Below are the code and all the weights of a small trained network. Each question names an input and a target symbol and asks about switching units off, where a switched-off unit gives its printed mean instead of its output.

import numpy as np


def w(rows, s, z=0):
    codes = np.array(rows[::2]) - 128.0
    scale = np.full(codes.shape[1], s)
    scale[-1] = z or s
    return codes * scale


def f(y):
    return np.maximum(y, 0)


def softmax(a):
    e = np.exp(a - a.max(-1, keepdims=True))
    return e / e.sum(-1, keepdims=True)


def log_softmax(a):
    a = a - a.max(-1, keepdims=True)
    return a - np.log(np.exp(a).sum(-1, keepdims=True))


def net(x, mask):
    ids = ['ΓΛΣβδεζηθμπτφψω'.index(c) for c in x.split()]
    T = len(ids)
    res = E[ids] + P[:T]
    u = 0
    for l in range(2):
        q, k, v = (res @ M[l].T for M in (Q, K, V))
        z = softmax(np.where(np.tri(T) > 0, q @ k.T / 2**0.5, -1e9)) @ v
        res = res + np.where(mask[u], z, O[l][:, -1]) @ O[l][:, :-1]
        u += 1
        y = f(res @ A[l][:, :-1].T + A[l][:, -1])
        res = res + np.where(mask[u : u + 8], y, B[l][:, -1]) @ B[l][:, :-1]
        u += 8
    return log_softmax(res[-1] @ U[:, :-1].T + U[:, -1])


Q, K, V, O, A, B = {}, {}, {}, {}, {}, {}
E = w([
[109,151,155,99,46],'Γ',
[184,146,198,141,128],'Λ',
[90,176,156,72,6],'Σ',
[167,176,137,194,144],'β',
[102,94,107,182,175],'δ',
[109,194,182,157,107],'ε',
[194,172,121,183,158],'ζ',
[95,196,155,172,95],'η',
[139,147,224,98,105],'θ',
[85,105,71,128,162],'μ',
[127,86,55,104,102],'π',
[123,204,120,225,112],'τ',
[140,170,41,186,141],'φ',
[80,193,167,53,154],'ψ',
[25,189,102,157,127],'ω',
],0.021)
P = w([
[162,166,229,100,235],'0',
[111,202,144,216,81],'1',
[108,195,104,167,1],'2',
[120,206,134,197,53],'3',
[73,156,158,159,53],'4',
[83,150,146,167,67],'5',
[73,163,154,160,40],'6',
[81,158,149,153,56],'7',
],0.0095)
Q[0] = w([
[121,25,78,80,197],'L0H0',
[152,1,142,128,145],'L0H0',
],0.0082)
K[0] = w([
[122,1,114,253,41],'L0H0',
[85,33,204,228,38],'L0H0',
],0.0065)
V[0] = w([
[245,124,211,1,109],'L0H0',
[179,171,12,12,216],'L0H0',
],0.0069)
O[0] = w([
[159,110,3,79,200,254],'L0H0',
[149,23,212,108,116,144],'L0H0',
],0.012,0.0031)
A[0] = w([
[167,88,106,108,195,141],'L0N0',
[149,135,141,60,99,184],'L0N1',
[122,245,135,62,72,107],'L0N2',
[55,143,113,178,131,103],'L0N3',
[198,139,138,130,105,135],'L0N4',
[51,119,40,107,78,254],'L0N5',
[179,147,107,103,63,162],'L0N6',
[152,96,100,228,120,119],'L0N7',
],0.011,0.007)
B[0] = w([
[129,71,187,218,127,168],'L0N0',
[145,148,32,248,167,167],'L0N1',
[148,76,155,119,167,247],'L0N2',
[238,184,126,89,148,190],'L0N3',
[75,65,171,185,66,166],'L0N4',
[154,104,197,179,132,246],'L0N5',
[108,254,149,84,215,184],'L0N6',
[80,149,228,39,115,193],'L0N7',
],0.0073,0.011)
Q[1] = w([
[80,1,62,47,66],'L1H0',
[170,111,46,57,211],'L1H0',
],0.0093)
K[1] = w([
[118,156,109,163,2],'L1H0',
[122,132,123,138,86],'L1H0',
],0.0087)
V[1] = w([
[206,133,152,221,48],'L1H0',
[89,246,118,87,135],'L1H0',
],0.011)
O[1] = w([
[107,148,162,9,170,220],'L1H0',
[212,155,106,120,28,3],'L1H0',
],0.014,0.005)
A[1] = w([
[81,156,110,149,158,91],'L1N0',
[144,114,162,77,138,8],'L1N1',
[98,149,144,42,137,103],'L1N2',
[150,129,8,166,145,38],'L1N3',
[90,105,128,71,145,29],'L1N4',
[95,158,150,143,112,254],'L1N5',
[48,113,158,138,131,111],'L1N6',
[82,143,145,176,165,80],'L1N7',
],0.015,0.0064)
B[1] = w([
[181,184,94,132,90,201],'L1N0',
[120,23,42,121,119,176],'L1N1',
[184,2,87,187,157,236],'L1N2',
[104,26,203,188,61,162],'L1N3',
[67,158,120,140,66,199],'L1N4',
[120,69,160,122,220,219],'L1N5',
[140,140,97,91,15,244],'L1N6',
[92,181,81,95,118,248],'L1N7',
],0.0084,0.019)
U = w([
[35,104,110,214,166,169],'Γ',
[95,132,75,95,47,43],'Λ',
[197,90,63,71,152,202],'Σ',
[112,88,135,158,159,184],'β',
[70,124,98,143,134,150],'δ',
[133,64,31,99,127,122],'ε',
[35,106,232,111,185,182],'ζ',
[139,160,38,99,200,124],'η',
[168,117,70,118,61,75],'θ',
[63,24,205,92,117,114],'μ',
[135,61,142,107,255,148],'π',
[118,100,196,22,89,156],'τ',
[101,63,126,155,58,2],'φ',
[191,171,76,30,90,175],'ψ',
[29,133,188,79,68,128],'ω',
],0.0071,0.006)

Each question gives the input, a string of symbols that net reads in full, and the target symbol t.
The units are the heads (2 rows each of Q, K, V and O) and the neurons (one row each of A and B). Each row of codes is followed by its name. A weight is (code - 128) times the scale printed after its matrix; where a second scale follows, it is the last column's (O, A, B and U).
mask holds one flag per unit, layer by layer, with each layer's heads first. A switched-off unit (its flag False) gives its mean, the last column of its rows in O or B, instead of its output. The means were averaged over made-up inputs and are rounded, as every weight is.
A unit's drop is (log p(t) with every unit on - log p(t) with that unit switched off) / (log p(t) with every unit on - log p(t) with every unit switched off).
The circuit of an input: a set's keep is (log p(t) with only the set's units on - log p(t) with every unit switched off) / (log p(t) with every unit on - log p(t) with every unit switched off). Starting from the 12 units with the biggest drops (on a tie, the unit counted first), units are removed one at a time, each time the one whose removal leaves the highest keep (on an exact tie, the one counted first), for as long as the keep stays at least 0.8.
units of the circuit, in order: the units of the circuit, biggest drop first
unit that matters most: the unit with the biggest drop
k most important neurons: the k neurons with the biggest drops, biggest first
top k neurons in layer l: the k neurons of layer l with the biggest drops, biggest first
input δ ζ η η ζ ζ, target ζ: unit that matters most : L0H0
input η ζ τ, target ψ: units of the circuit, in order : [L1H0; L0H0]
input φ Σ Γ, target μ: units of the circuit, in order : [L0H0; L1H0; L1N2]
input β δ Γ ζ, target π: units of the circuit, in order : [L0N6; L1H0; L1N6]
input ζ Λ Σ ε Σ, target ε: units of the circuit, in order : [L1H0; L1N2; L0N0; L1N1]
input ε θ μ ζ ε, target θ: units of the circuit, in order : [L1H0; L0H0]
input ω φ η π ζ, target τ: units of the circuit, in order : [L0H0; L1H0; L0N7]
input ω ζ Γ Σ π δ ζ ζ, target τ: units of the circuit, in order : [L0H0; L1H0; L0N6]
input η Λ Σ, target ψ: top 2 neurons in layer 1 : [L1N2; L1N3]
input Σ Γ ω η η, target φ: units of the circuit, in order : [L1H0; L0H0; L1N3]
input η Λ β μ ζ φ Λ δ, target ψ: units of the circuit, in order : [L0H0; L1H0]
input ψ Σ η Λ, target Γ: units of the circuit, in order : [L1H0; L0N0; L0H0]
input β Γ η ζ Γ ζ, target π: units of the circuit, in order : [L1N6; L1H0; L0N6]
input ε ζ τ, target θ: units of the circuit, in order : [L1H0]
input Λ β φ Γ π η, target η: 2 most important neurons : [L0N0; L0N5]
input μ Λ ζ Λ φ ω, target ω: top 2 neurons in layer 0 : [L0N6; L0N5]
input Σ β ω τ ζ ε ζ, target φ: top 2 neurons in layer 0 : [L0N6; L0N2]
input β ε θ δ η φ μ θ, target π: top 2 neurons in layer 0 : [L0N6; L0N2]
input Σ Γ Γ ζ ζ φ μ φ, target φ: 3 most important neurons : [L0N6; L0N2; L1N3]
input π β ζ Σ ε ζ, target Λ: unit that matters most : L1N6
input ζ η ζ, target ε: 2 most important neurons : [L1N2; L0N0]
input ψ θ ζ, target Γ: 2 most important neurons : [L0N0; L0N5]
input Σ ζ ζ Σ δ δ β θ, target φ: top 4 neurons in layer 0 : [L0N6; L0N2; L0N4; L0N3]
input ζ Λ θ Γ, target ε: top 2 neurons in layer 0 : [L0N0; L0N6]
input η φ η η ω, target ψ: 2 most important neurons : [L0N3; L1N2]
